Below are the code and all the weights of a small trained network. Each question names an input and a target symbol and asks about switching units off, where a switched-off unit gives its printed mean instead of its output.

import numpy as np


def w(rows, s, z=0):
    codes = np.array(rows[::2]) - 128.0
    scale = np.full(codes.shape[1], s)
    scale[-1] = z or s
    return codes * scale


def f(y):
    return y / 2 * (1 + np.tanh(0.7978845608 * (y + 0.044715 * y**3)))


def softmax(a):
    e = np.exp(a - a.max(-1, keepdims=True))
    return e / e.sum(-1, keepdims=True)


def log_softmax(a):
    a = a - a.max(-1, keepdims=True)
    return a - np.log(np.exp(a).sum(-1, keepdims=True))


def net(x, mask):
    ids = ['βγεηθλξπστφψ'.index(c) for c in x.split()]
    T = len(ids)
    res = E[ids] + P[:T]
    u = 0
    for l in range(3):
        r = res
        for j in range(2):
            rows = slice(3 * j, 3 * j + 3)
            q, k, v = (r @ M[l][rows].T for M in (Q, K, V))
            z = softmax(np.where(np.tri(T) > 0, q @ k.T / 3**0.5, -1e9)) @ v
            o = O[l][rows]
            res = res + np.where(mask[u + j], z, o[:, -1]) @ o[:, :-1]
        u += 2
        y = f(res @ A[l][:, :-1].T + A[l][:, -1])
        res = res + np.where(mask[u : u + 4], y, B[l][:, -1]) @ B[l][:, :-1]
        u += 4
    return log_softmax(res[-1] @ U[:, :-1].T + U[:, -1])


Q, K, V, O, A, B = {}, {}, {}, {}, {}, {}
E = w([
[148,185,196,135,137,87,187,127,156,164,192],'β',
[136,116,121,111,143,160,75,5,160,113,128],'γ',
[47,155,87,143,102,123,136,100,187,108,144],'ε',
[199,63,124,118,96,160,42,237,174,159,207],'η',
[79,97,128,142,145,5,163,139,126,151,123],'θ',
[196,181,212,120,89,198,171,77,145,148,247],'λ',
[107,143,169,116,22,129,131,184,149,69,209],'ξ',
[133,176,94,110,90,162,109,38,138,125,173],'π',
[42,35,31,135,86,128,97,108,121,104,130],'σ',
[149,158,133,69,172,74,92,68,83,151,85],'τ',
[168,82,87,137,212,84,88,116,200,195,193],'φ',
[104,162,80,55,148,149,94,120,93,155,164],'ψ',
],0.017)
P = w([
[164,150,134,107,134,140,161,136,152,127,78],'0',
[64,165,158,172,98,91,61,150,119,119,145],'1',
[147,124,133,67,122,128,157,134,152,125,105],'2',
[99,103,170,157,216,190,167,153,69,93,139],'3',
[138,111,122,59,116,122,165,122,155,126,130],'4',
[49,130,190,182,122,90,37,92,80,140,210],'5',
[138,98,119,45,118,118,167,126,162,113,147],'6',
[33,134,175,136,252,218,103,191,81,86,152],'7',
[133,90,101,44,110,108,175,121,155,118,170],'8',
[64,51,223,178,181,126,93,69,40,153,228],'9',
[133,85,89,48,111,103,183,112,164,104,190],'10',
],0.016)
Q[0] = w([
[122,160,141,118,126,122,142,125,98,105,124],'L0H1',
[177,132,102,112,93,118,139,139,165,139,91],'L0H1',
[160,152,141,254,137,150,104,153,81,142,99],'L0H1',
[110,163,47,109,186,194,189,133,148,77,150],'L0H2',
[141,174,80,57,45,63,101,132,200,160,129],'L0H2',
[93,111,150,187,112,157,82,97,64,164,208],'L0H2',
],0.0094)
K[0] = w([
[75,127,134,134,137,129,142,93,171,112,120],'L0H1',
[193,125,60,61,87,71,173,147,195,121,120],'L0H1',
[83,186,182,127,70,122,177,83,85,107,2],'L0H1',
[154,136,101,208,78,52,64,72,120,159,222],'L0H2',
[233,67,49,42,97,117,235,159,179,109,104],'L0H2',
[99,107,149,167,203,201,118,148,126,121,117],'L0H2',
],0.0094)
V[0] = w([
[171,67,165,144,161,140,56,159,152,143,126],'L0H1',
[90,123,131,88,101,134,176,88,75,87,156],'L0H1',
[134,115,72,116,73,167,147,178,91,197,152],'L0H1',
[75,190,136,187,132,156,126,93,175,131,149],'L0H2',
[118,146,208,172,139,181,138,120,200,72,2],'L0H2',
[108,201,86,175,105,152,212,89,201,134,130],'L0H2',
],0.007)
O[0] = w([
[169,159,72,179,131,103,178,162,56,54,255,203],'L0H1',
[155,96,196,71,158,131,71,197,116,128,58,116],'L0H1',
[191,136,111,74,112,99,121,159,146,55,164,88],'L0H1',
[24,80,86,149,120,148,131,123,101,72,140,155],'L0H2',
[152,164,16,229,53,133,156,165,125,191,195,2],'L0H2',
[86,118,191,36,122,168,104,108,122,224,109,129],'L0H2',
],0.0074,0.0051)
A[0] = w([
[140,86,138,116,54,124,149,174,183,71,127,170],'L0N1',
[57,212,109,150,145,133,87,93,77,30,142,127],'L0N2',
[200,66,3,76,186,86,96,160,131,216,25,99],'L0N3',
[67,182,119,88,98,101,234,64,163,107,119,252],'L0N4',
],0.0065,0.0042)
B[0] = w([
[108,100,126,113,97,114,166,74,108,117,118,159],'L0N1',
[185,83,198,192,102,100,162,155,95,144,107,232],'L0N2',
[54,150,98,84,143,105,73,92,23,6,141,152],'L0N3',
[195,114,76,67,147,85,95,126,91,121,110,255],'L0N4',
],0.011,0.0079)
Q[1] = w([
[134,152,127,104,104,64,18,81,140,79,137],'L1H1',
[146,71,166,128,63,54,101,108,170,228,179],'L1H1',
[128,138,181,176,213,135,150,156,27,84,142],'L1H1',
[117,178,103,108,49,72,26,100,187,146,143],'L1H2',
[164,107,138,202,103,75,116,101,84,194,203],'L1H2',
[50,212,129,254,108,165,106,144,146,174,127],'L1H2',
],0.0096)
K[1] = w([
[140,88,88,83,189,173,163,76,150,93,177],'L1H1',
[143,81,116,116,185,194,249,186,149,122,50],'L1H1',
[97,162,169,206,166,140,37,164,94,121,147],'L1H1',
[134,137,41,50,168,168,218,118,158,94,115],'L1H2',
[106,133,132,206,204,231,167,243,143,124,106],'L1H2',
[117,208,116,155,61,148,190,95,52,146,1],'L1H2',
],0.0084)
V[1] = w([
[113,42,73,143,166,140,140,47,198,98,182],'L1H1',
[149,116,62,121,186,194,150,119,39,117,128],'L1H1',
[110,62,110,44,102,70,241,253,135,126,115],'L1H1',
[180,171,162,115,199,141,119,150,149,200,189],'L1H2',
[69,198,152,117,125,220,161,107,144,72,220],'L1H2',
[29,159,118,126,224,10,192,137,115,148,170],'L1H2',
],0.0071)
O[1] = w([
[141,88,97,125,136,168,255,109,88,174,196,204],'L1H1',
[130,61,123,104,208,157,113,123,143,64,81,223],'L1H1',
[131,189,194,110,118,154,175,185,156,110,86,130],'L1H1',
[99,208,132,111,128,218,185,75,160,49,152,173],'L1H2',
[65,158,92,101,189,165,166,188,16,69,94,89],'L1H2',
[86,146,113,188,74,136,239,94,216,141,69,254],'L1H2',
],0.0098,0.0058)
A[1] = w([
[150,116,135,122,75,176,152,180,183,196,40,136],'L1N1',
[33,142,45,1,84,56,166,171,102,124,143,103],'L1N2',
[155,94,48,22,115,137,142,159,221,103,113,3],'L1N3',
[24,62,119,182,91,106,163,130,128,187,164,224],'L1N4',
],0.0059,0.0036)
B[1] = w([
[120,161,174,164,254,126,160,140,96,101,195,144],'L1N1',
[153,162,115,151,89,165,102,95,110,86,139,241],'L1N2',
[116,179,69,190,129,86,37,171,99,175,138,255],'L1N3',
[193,143,158,126,65,203,146,93,108,140,81,221],'L1N4',
],0.012,0.009)
Q[2] = w([
[136,150,131,93,21,78,129,107,124,134,106],'L2H1',
[168,50,193,167,177,64,135,152,104,77,197],'L2H1',
[134,145,122,135,162,124,75,200,115,103,96],'L2H1',
[172,104,169,254,185,142,121,165,49,141,154],'L2H2',
[167,131,113,115,142,61,228,135,27,140,194],'L2H2',
[176,126,124,56,91,110,119,215,132,152,67],'L2H2',
],0.006)
K[2] = w([
[185,160,124,57,80,149,93,168,213,148,52],'L2H1',
[49,94,255,209,154,160,78,130,120,86,190],'L2H1',
[122,129,127,168,112,51,110,159,77,127,171],'L2H1',
[44,109,164,214,111,136,119,125,69,126,134],'L2H2',
[108,77,83,175,135,180,143,228,195,130,209],'L2H2',
[187,166,151,75,54,99,104,120,94,78,105],'L2H2',
],0.0063)
V[2] = w([
[135,142,56,99,160,143,138,162,160,115,131],'L2H1',
[44,74,165,107,148,217,117,99,183,137,30],'L2H1',
[221,138,62,126,194,109,128,125,146,65,110],'L2H1',
[36,26,76,243,12,218,115,254,231,57,160],'L2H2',
[191,97,122,205,10,107,63,80,134,5,94],'L2H2',
[91,88,102,127,55,121,125,166,125,159,68],'L2H2',
],0.0043)
O[2] = w([
[153,165,134,91,110,109,141,134,118,120,139,83],'L2H1',
[144,103,74,131,141,188,95,126,120,124,105,78],'L2H1',
[116,178,136,85,77,114,166,92,47,91,83,173],'L2H1',
[113,151,140,52,117,90,137,254,104,138,135,3],'L2H2',
[106,157,141,118,180,69,140,114,95,142,91,241],'L2H2',
[137,125,99,126,86,93,185,147,126,151,40,69],'L2H2',
],0.0083,0.0075)
A[2] = w([
[102,147,114,91,142,120,87,105,103,62,105,74],'L2N1',
[187,185,127,115,157,163,94,119,146,189,68,3],'L2N2',
[2,108,214,143,104,165,107,138,126,180,112,123],'L2N3',
[139,68,207,62,165,117,131,58,152,150,93,177],'L2N4',
],0.0071,0.0055)
B[2] = w([
[130,108,168,112,109,186,134,217,114,162,89,199],'L2N1',
[188,235,168,151,111,184,102,205,105,171,53,148],'L2N2',
[105,254,12,65,142,106,113,129,183,187,154,197],'L2N3',
[152,52,93,36,114,94,136,198,194,110,169,246],'L2N4',
],0.0093,0.012)
U = w([
[185,173,151,161,205,157,142,148,173,130,87,113],'β',
[70,76,84,89,119,99,100,104,128,151,168,107],'γ',
[118,180,106,224,173,87,86,139,99,188,115,132],'ε',
[233,103,98,155,144,109,157,222,133,117,136,110],'η',
[177,113,118,225,122,65,105,122,169,97,97,139],'θ',
[143,88,192,93,142,197,171,116,136,132,102,152],'λ',
[95,113,255,156,146,98,126,103,85,122,131,215],'ξ',
[212,165,104,116,92,157,104,127,139,200,107,1],'π',
[120,88,153,203,103,116,115,106,45,188,124,155],'σ',
[115,119,122,95,181,122,130,151,202,23,59,148],'τ',
[104,191,74,127,137,120,132,70,150,91,104,149],'φ',
[73,144,141,178,172,187,93,124,108,108,92,181],'ψ',
],0.0071,0.0096)

Each question gives the input, a string of symbols that net reads in full, and the target symbol t.
The units are the heads (3 rows each of Q, K, V and O) and the neurons (one row each of A and B). Each row of codes is followed by its name. A weight is (code - 128) times the scale printed after its matrix; where a second scale follows, it is the last column's (O, A, B and U).
mask holds one flag per unit, layer by layer, with each layer's heads first. A switched-off unit (its flag False) gives its mean, the last column of its rows in O or B, instead of its output. The means were averaged over made-up inputs and are rounded, as every weight is.
A unit's drop is (log p(t) with every unit on - log p(t) with that unit switched off) / (log p(t) with every unit on - log p(t) with every unit switched off).
The circuit of an input: a set's keep is (log p(t) with only the set's units on - log p(t) with every unit switched off) / (log p(t) with every unit on - log p(t) with every unit switched off). Starting from the 12 units with the biggest drops (on a tie, the unit counted first), units are removed one at a time, each time the one whose removal leaves the highest keep (on an exact tie, the one counted first), for as long as the keep stays at least 0.8.
circuit, biggest first: the units of the circuit, biggest drop first
unit that matters most: the unit with the biggest drop
top k neurons: the k neurons with the biggest drops, biggest first
which heads matter: for each layer, one digit per head in row order, 1 if its drop is at least 0.15 and else 0, layers parted by /
input π φ π τ, target λ: which heads matter -> 00 / 11 / 00
input π γ θ θ, target σ: circuit, biggest first -> (L1H1 L1N4)
input φ π π τ θ ξ φ ξ φ π θ, target φ: unit that matters most -> L0N2
input τ π ψ ψ σ π τ η π, target η: circuit, biggest first -> (L0H1 L2H2)
input τ ξ λ ψ π ξ θ τ ξ τ ε, target ε: circuit, biggest first -> (L1N3 L1H2 L0N4 L2N4)
input β π τ π β, target β: which heads matter -> 10 / 10 / 00
input λ θ ψ θ σ τ τ φ, target θ: circuit, biggest first -> (L1H1 L0H2 L1H2)
input π φ φ β φ π π τ, target γ: which heads matter -> 00 / 10 / 00
input θ φ φ, target φ: circuit, biggest first -> (L0H1 L1H2 L0N2)
input φ ξ γ τ τ τ, target θ: circuit, biggest first -> (L0H2 L1H1 L1H2)
input τ τ γ τ σ τ π φ φ π, target λ: circuit, biggest first -> (L1N3 L1H1 L1H2)
input τ γ ε β φ ψ φ φ, target τ: circuit, biggest first -> (L0H2 L1N3)
input τ λ ξ ψ, target ψ: circuit, biggest first -> (L1H2 L2N4)
input β σ γ θ ε π, target β: unit that matters most -> L1N1
input π ψ τ ψ ε π, target τ: top 2 neurons -> (L2N4 L1N3)
input π σ φ ψ, target η: which heads matter -> 00 / 01 / 00
input θ τ φ π, target θ: circuit, biggest first -> (L1H1 L1H2 L0H2)
input λ φ θ ε π π π β γ ψ φ, target φ: which heads matter -> 00 / 01 / 00
input π ψ ξ γ γ θ, target σ: circuit, biggest first -> (L0H2 L1N4 L1H1)
input φ ε π θ σ, target φ: top 2 neurons -> (L0N4 L1N3)
input θ ξ ψ β π π ψ γ β π γ, target γ: which heads matter -> 00 / 11 / 00
input τ φ γ φ φ β π π ξ, target φ: unit that matters most -> L1H2
input φ π τ π ξ φ π π ψ, target φ: circuit, biggest first -> (L1H2 L0N2)
input ψ β π φ σ ξ η γ λ ε, target σ: top 2 neurons -> (L1N4 L0N4)
input φ γ ε τ, target σ: which heads matter -> 01 / 10 / 00
input ξ π π τ β τ π θ σ τ ξ, target ξ: which heads matter -> 10 / 10 / 00
input π φ θ π π τ τ ε π π, target π: top 2 neurons -> (L1N4 L2N3)
input π γ θ ψ τ π, target τ: top 2 neurons -> (L1N3 L2N4)
input π π η τ π γ ξ π φ β, target γ: unit that matters most -> L0N2
input π ξ θ γ π ξ τ π π τ λ, target λ: which heads matter -> 11 / 11 / 00
